Below is a small trained network, with its code and all its weights. Each question gives an input and a class and asks what happens when units are switched off, that is, made to give their printed mean instead of their output.

import numpy as np


def w(rows, s, z=0):
    codes = np.array(rows[::2]) - 128.0
    scale = np.full(codes.shape[1], s)
    scale[-1] = z or s
    return codes * scale


def f(y):
    return np.maximum(y, 0)


def log_softmax(a):
    a = a - a.max(-1, keepdims=True)
    return a - np.log(np.exp(a).sum(-1, keepdims=True))


def net(x, mask):
    res = np.array(x, float).reshape(1, 6) / 4 @ E
    y = f(res @ A[0][:, :-1].T + A[0][:, -1])
    res = res + np.where(mask, y, B[0][:, -1]) @ B[0][:, :-1]
    return log_softmax(res[-1] @ U[:, :-1].T + U[:, -1])


A, B = {}, {}
E = w([
[127,130,126,127,128],'x0',
[27,50,214,16,73],'x1',
[185,57,26,113,4],'x2',
[127,128,129,131,127],'x3',
[191,254,220,95,38],'x4',
[125,130,125,128,128],'x5',
],0.0071)
A[0] = w([
[208,192,68,222,191,106],'N1',
[103,102,240,135,172,112],'N2',
[79,75,65,151,155,123],'N3',
[161,89,66,122,5,53],'N4',
[82,213,214,121,215,31],'N5',
[192,206,101,196,130,127],'N6',
[60,182,233,166,225,6],'N7',
[58,30,208,94,113,121],'N8',
[187,190,188,108,78,129],'N9',
[185,194,199,124,67,126],'N10',
[179,83,61,121,10,20],'N11',
[93,72,168,28,87,93],'N12',
[99,45,48,135,172,147],'N13',
[48,120,199,47,60,100],'N14',
[163,208,168,123,21,143],'N15',
[81,49,57,163,199,163],'N16',
[204,157,88,208,137,77],'N17',
[209,177,66,204,204,114],'N18',
[14,95,164,53,87,101],'N19',
[122,51,108,69,3,83],'N20',
[163,218,180,112,60,128],'N21',
[181,188,143,105,34,152],'N22',
[207,176,58,189,182,84],'N23',
[178,71,76,131,26,46],'N24',
[167,204,166,99,72,134],'N25',
[130,173,154,117,87,120],'N26',
[32,172,172,99,173,88],'N27',
],0.0069,0.0017)
B[0] = w([
[159,137,187,80,40,254],'N1',
[198,185,42,129,138,192],'N2',
[54,66,172,183,153,202],'N3',
[178,218,20,158,211,226],'N4',
[165,179,36,162,206,215],'N5',
[146,110,175,73,50,224],'N6',
[226,211,2,198,191,220],'N7',
[151,128,171,90,43,230],'N8',
[52,49,172,181,163,209],'N9',
[21,74,185,155,167,215],'N10',
[180,199,10,191,200,228],'N11',
[179,155,164,62,62,220],'N12',
[29,44,181,192,179,227],'N13',
[152,130,172,81,58,232],'N14',
[73,64,171,174,175,227],'N15',
[12,23,228,146,171,236],'N16',
[161,167,174,61,61,217],'N17',
[157,132,175,44,31,247],'N18',
[177,146,187,51,39,231],'N19',
[204,232,61,150,142,233],'N20',
[17,51,188,175,155,219],'N21',
[31,78,152,180,190,218],'N22',
[187,134,180,64,43,234],'N23',
[174,192,39,171,202,220],'N24',
[42,71,192,171,171,207],'N25',
[91,92,141,151,129,172],'N26',
[191,203,98,138,156,193],'N27',
],0.0058,0.0069)
U = w([
[18,25,160,164,169,254],'0',
[161,152,156,39,6,83],'1',
[173,224,46,169,204,38],'2',
],0.013,0.00077)

Each question gives the input, the list of numbers given to net, and the class t.
The units are the neurons (one row each of A and B). Each row of codes is followed by its name. A weight is (code - 128) times the scale printed after its matrix; where a second scale follows, it is the last column's (A, B and U).
mask holds one flag per neuron, in row order. A switched-off neuron (its flag False) gives its mean, the last column of its row in B, instead of its output. The means were averaged over made-up inputs and are rounded, as every weight is.
A unit's drop is (log p(t) with every unit on - log p(t) with that unit switched off) / (log p(t) with every unit on - log p(t) with every unit switched off).
The circuit of an input: a set's keep is (log p(t) with only the set's units on - log p(t) with every unit switched off) / (log p(t) with every unit on - log p(t) with every unit switched off). Starting from the 12 units with the biggest drops (on a tie, the unit counted first), units are removed one at a time, each time the one whose removal leaves the highest keep (on an exact tie, the one counted first), for as long as the keep stays at least 0.8.
circuit, biggest first: the units of the circuit, biggest drop first
top k neurons: the k neurons with the biggest drops, biggest first
drop when u is switched off: that unit's drop, to one decimal
input [-7,-5,0,0,-5,-8], class 0: top 3 neurons -> [N16; N13; N19]
input [5,6,-8,4,5,-7], class 2: circuit, biggest first -> [N7]
input [-7,5,-6,8,-4,6], class 2: circuit, biggest first -> [N7; N2]
input [8,-5,-3,7,-5,-1], class 0: top 4 neurons -> [N16; N13; N19; N12]
input [-6,5,-7,-8,5,5], class 2: top 2 neurons -> [N7; N5]
input [3,2,-3,-4,3,5], class 0: top 3 neurons -> [N20; N4; N11]
input [1,-5,-5,4,-3,-5], class 1: top 2 neurons -> [N18; N1]
input [-2,8,7,5,-6,-4], class 1: top 3 neurons -> [N19; N8; N12]
input [-7,8,7,-5,-6,4], class 1: top 3 neurons -> [N19; N8; N12]
input [5,6,-8,8,2,8], class 2: top 2 neurons -> [N7; N5]
input [6,-7,5,-6,8,4], class 0: drop when N15 is switched off -> 0.1
input [8,6,7,-5,2,6], class 2: drop when N11 is switched off -> 0.3
input [6,2,8,7,5,2], class 2: drop when N23 is switched off -> 0.0
input [6,5,-6,2,3,-7], class 2: drop when N2 is switched off -> 0.1
input [2,3,-6,-3,7,8], class 0: top neuron -> [N21]
